Below is a small trained network, with its code and all its weights. Each question gives an input and a target symbol and asks what happens when units are switched off, that is, made to give their printed mean instead of their output.

import numpy as np


def w(rows, s, z=0):
    codes = np.array(rows[::2]) - 128.0
    scale = np.full(codes.shape[1], s)
    scale[-1] = z or s
    return codes * scale


def norm(h):
    return h / np.sqrt((h * h).mean(-1, keepdims=True) + 1e-5)


def f(y):
    return np.maximum(y, 0)


def softmax(a):
    e = np.exp(a - a.max(-1, keepdims=True))
    return e / e.sum(-1, keepdims=True)


def log_softmax(a):
    a = a - a.max(-1, keepdims=True)
    return a - np.log(np.exp(a).sum(-1, keepdims=True))


def net(x, mask):
    ids = ['αβγδεζθμπστψω'.index(c) for c in x.split()]
    T = len(ids)
    res = E[ids] + P[:T]
    u = 0
    for l in range(2):
        r = norm(res)
        for j in range(2):
            rows = slice(2 * j, 2 * j + 2)
            q, k, v = (r @ M[l][rows].T for M in (Q, K, V))
            z = softmax(np.where(np.tri(T) > 0, q @ k.T / 2**0.5, -1e9)) @ v
            o = O[l][rows]
            res = res + np.where(mask[u + j], z, o[:, -1]) @ o[:, :-1]
        u += 2
        y = f(norm(res) @ A[l][:, :-1].T + A[l][:, -1])
        res = res + np.where(mask[u : u + 8], y, B[l][:, -1]) @ B[l][:, :-1]
        u += 8
    return log_softmax(norm(res)[-1] @ U[:, :-1].T + U[:, -1])


Q, K, V, O, A, B = {}, {}, {}, {}, {}, {}
E = w([
[117,105,144,143,117,96,145,209,223],'α',
[100,111,191,158,102,140,88,132,111],'β',
[88,68,139,88,99,200,137,170,169],'γ',
[169,201,86,202,72,127,123,115,126],'δ',
[169,144,154,72,134,101,144,53,78],'ε',
[164,135,201,116,74,117,96,70,53],'ζ',
[203,157,66,126,33,122,122,112,6],'θ',
[175,104,159,95,151,170,155,141,196],'μ',
[160,228,168,124,109,113,156,111,99],'π',
[131,90,160,167,173,127,139,143,231],'σ',
[96,153,127,214,130,105,197,119,150],'τ',
[150,129,239,69,111,81,34,111,169],'ψ',
[113,84,74,173,138,205,149,87,100],'ω',
],0.018)
P = w([
[111,183,72,113,103,123,126,54,49],'0',
[140,148,197,145,147,243,98,173,156],'1',
[219,58,192,176,78,89,232,58,150],'2',
[159,101,158,128,161,204,83,186,147],'3',
[248,39,155,175,108,51,227,70,145],'4',
[160,68,134,105,188,153,98,198,123],'5',
],0.015)
Q[0] = w([
[142,114,231,105,149,173,102,178,84],'L0H1',
[196,80,200,127,10,63,197,142,172],'L0H1',
[137,86,166,75,162,154,62,147,77],'L0H2',
[173,75,116,73,110,67,158,39,179],'L0H2',
],0.012)
K[0] = w([
[254,134,120,146,146,128,127,150,179],'L0H1',
[141,131,142,75,85,4,58,205,212],'L0H1',
[224,55,170,111,143,90,99,128,89],'L0H2',
[51,129,96,49,120,112,143,19,149],'L0H2',
],0.012)
V[0] = w([
[223,34,137,169,217,148,111,125,81],'L0H1',
[96,117,74,165,164,131,183,152,104],'L0H1',
[216,132,52,86,176,111,95,75,189],'L0H2',
[125,127,149,2,91,199,219,167,109],'L0H2',
],0.0079)
O[0] = w([
[157,143,145,99,172,186,140,98,87,158],'L0H1',
[156,131,108,231,112,141,63,120,144,2],'L0H1',
[120,166,184,107,72,193,176,121,233,110],'L0H2',
[168,127,10,88,158,139,92,119,185,146],'L0H2',
],0.012,0.0077)
A[0] = w([
[148,160,136,88,155,84,156,161,155,159],'L0N1',
[81,28,122,158,140,152,164,176,171,143],'L0N2',
[163,150,126,109,75,98,146,41,114,80],'L0N3',
[147,91,152,93,108,54,158,118,156,40],'L0N4',
[147,164,151,215,166,139,177,210,89,1],'L0N5',
[140,55,148,150,140,197,67,176,103,92],'L0N6',
[148,199,90,130,153,129,145,249,65,123],'L0N7',
[94,127,85,153,85,204,174,253,101,72],'L0N8',
],0.011,0.0087)
B[0] = w([
[103,127,129,198,114,146,93,181,89,254],'L0N1',
[158,194,181,108,158,52,89,102,118,230],'L0N2',
[133,108,130,180,186,131,115,160,200,196],'L0N3',
[114,148,4,141,124,132,194,86,77,206],'L0N4',
[55,133,100,49,98,47,174,42,173,140],'L0N5',
[81,76,137,93,179,69,123,170,83,228],'L0N6',
[94,120,176,65,77,156,157,227,139,172],'L0N7',
[162,14,82,39,65,96,66,80,211,163],'L0N8',
],0.011,0.0062)
Q[1] = w([
[157,74,96,135,79,82,69,142,111],'L1H1',
[58,147,150,111,96,162,23,163,96],'L1H1',
[5,133,161,96,132,169,32,197,133],'L1H2',
[64,115,139,170,115,19,140,109,201],'L1H2',
],0.013)
K[1] = w([
[88,85,143,142,47,163,109,170,155],'L1H1',
[173,4,146,133,178,135,222,196,140],'L1H1',
[155,58,196,90,171,127,214,221,128],'L1H2',
[30,126,122,130,93,85,108,90,197],'L1H2',
],0.011)
V[1] = w([
[251,156,155,114,58,107,108,177,109],'L1H1',
[76,175,75,96,92,125,183,162,96],'L1H1',
[125,189,159,63,177,34,122,98,169],'L1H2',
[113,183,111,167,167,112,151,170,179],'L1H2',
],0.013)
O[1] = w([
[225,126,157,78,28,163,149,181,116,116],'L1H1',
[151,195,21,88,177,50,255,132,41,174],'L1H1',
[198,219,166,175,200,5,193,63,186,255],'L1H2',
[176,169,144,169,255,178,32,239,76,35],'L1H2',
],0.0098,0.0063)
A[1] = w([
[106,108,131,74,157,191,134,114,195,116],'L1N1',
[144,132,18,165,135,85,75,103,118,148],'L1N2',
[179,164,76,117,74,171,162,32,222,56],'L1N3',
[194,69,139,210,136,134,163,82,77,223],'L1N4',
[163,159,149,66,174,71,150,97,110,131],'L1N5',
[115,61,76,143,102,237,156,153,68,3],'L1N6',
[122,43,58,88,145,121,118,90,109,213],'L1N7',
[97,68,87,120,9,117,157,44,50,41],'L1N8',
],0.013,0.0034)
B[1] = w([
[142,153,121,156,158,184,194,126,80,168],'L1N1',
[155,40,173,34,152,126,136,143,134,165],'L1N2',
[43,206,94,115,102,146,48,90,167,160],'L1N3',
[83,154,156,79,88,125,57,181,130,179],'L1N4',
[110,96,67,169,115,164,82,132,126,249],'L1N5',
[56,125,103,254,136,108,239,162,223,164],'L1N6',
[118,79,203,49,148,160,129,86,150,203],'L1N7',
[218,98,146,187,113,144,52,82,94,189],'L1N8',
],0.014)
U = w([
[151,102,104,146,103,65,90,217,183,98],'α',
[192,104,138,151,133,113,108,63,34,69],'β',
[150,89,74,39,176,134,119,131,171,71],'γ',
[72,163,110,115,110,149,145,248,104,237],'δ',
[158,139,144,182,231,122,77,115,138,29],'ε',
[76,140,102,141,55,95,64,99,175,4],'ζ',
[189,113,85,127,70,143,185,162,131,167],'θ',
[97,188,74,103,145,196,104,138,125,197],'μ',
[208,164,118,128,215,180,160,174,54,173],'π',
[119,174,234,93,119,131,166,127,128,157],'σ',
[28,123,143,106,138,97,101,169,23,101],'τ',
[116,151,114,127,151,64,197,86,101,251],'ψ',
[67,73,113,190,154,157,153,120,149,117],'ω',
],0.012,0.0037)

Each question gives the input, a string of symbols that net reads in full, and the target symbol t.
The units are the heads (2 rows each of Q, K, V and O) and the neurons (one row each of A and B). Each row of codes is followed by its name. A weight is (code - 128) times the scale printed after its matrix; where a second scale follows, it is the last column's (O, A, B and U).
mask holds one flag per unit, layer by layer, with each layer's heads first. A switched-off unit (its flag False) gives its mean, the last column of its rows in O or B, instead of its output. The means were averaged over made-up inputs and are rounded, as every weight is.
A unit's drop is (log p(t) with every unit on - log p(t) with that unit switched off) / (log p(t) with every unit on - log p(t) with every unit switched off).
The circuit of an input: a set's keep is (log p(t) with only the set's units on - log p(t) with every unit switched off) / (log p(t) with every unit on - log p(t) with every unit switched off). Starting from the 12 units with the biggest drops (on a tie, the unit counted first), units are removed one at a time, each time the one whose removal leaves the highest keep (on an exact tie, the one counted first), for as long as the keep stays at least 0.8.
units of the circuit, in order: the units of the circuit, biggest drop first
unit that matters most: the unit with the biggest drop
k most important neurons: the k neurons with the biggest drops, biggest first
k most important neurons of layer l: the k neurons of layer l with the biggest drops, biggest first
drop when u is switched off: that unit's drop, to one decimal
input ε θ ε σ α, target ε: units of the circuit, in order -> (L0N3; L1H2; L0H1; L0H2)
input δ θ ζ β ω, target δ: units of the circuit, in order -> (L1H2; L1N4; L0H1; L1N6)
input θ β ω ψ σ ψ, target ε: units of the circuit, in order -> (L1H2)
input ω τ ψ γ δ, target ω: units of the circuit, in order -> (L1H2; L1N6; L0H1)
input μ μ τ β, target τ: 2 most important neurons of layer 0 -> (L0N6; L0N8)
input ω θ γ γ β, target ω: units of the circuit, in order -> (L1H2; L0H1; L1N6)
input β ε γ α σ, target β: units of the circuit, in order -> (L0H2; L1N8; L1H2)
input ω ψ ζ, target ω: units of the circuit, in order -> (L1H2; L1N6; L0H1)
input ω ψ ω ε, target μ: units of the circuit, in order -> (L0H2; L1N3)
input ω ψ β, target ω: units of the circuit, in order -> (L1H2; L1N6; L0H1; L1H1)
input δ ψ ψ σ ψ, target δ: 2 most important neurons -> (L0N3; L0N2)
input β ψ π, target β: units of the circuit, in order -> (L0H2; L1N8)
input β τ γ, target β: units of the circuit, in order -> (L0H2; L1N8)
input ψ ψ θ, target ψ: units of the circuit, in order -> (L1H2)
input ψ ω ω ψ, target ω: 3 most important neurons -> (L1N5; L0N2; L1N4)
input β β ε θ ψ, target β: 2 most important neurons -> (L1N8; L0N2)
input σ ψ ψ θ, target θ: 3 most important neurons -> (L0N7; L1N6; L1N8)
input δ ω ψ σ, target ε: 2 most important neurons -> (L0N2; L0N6)
input θ γ σ σ ε, target θ: 2 most important neurons -> (L1N6; L0N3)
input γ ψ ψ ε ζ, target γ: unit that matters most -> L0H2
input ψ γ ψ μ, target π: 2 most important neurons -> (L1N1; L1N7)
input β ω ω ψ, target σ: 2 most important neurons of layer 0 -> (L0N4; L0N2)
input ψ β ε β μ, target ψ: drop when L0N5 is switched off -> 0.0
input π ψ π, target π: drop when L1H2 is switched off -> 0.6
input ψ ψ ω β, target τ: drop when L0H2 is switched off -> 0.4
input ψ ψ ψ, target ψ: drop when L1N2 is switched off -> 0.0
input σ ψ ψ τ, target ψ: unit that matters most -> L0N5
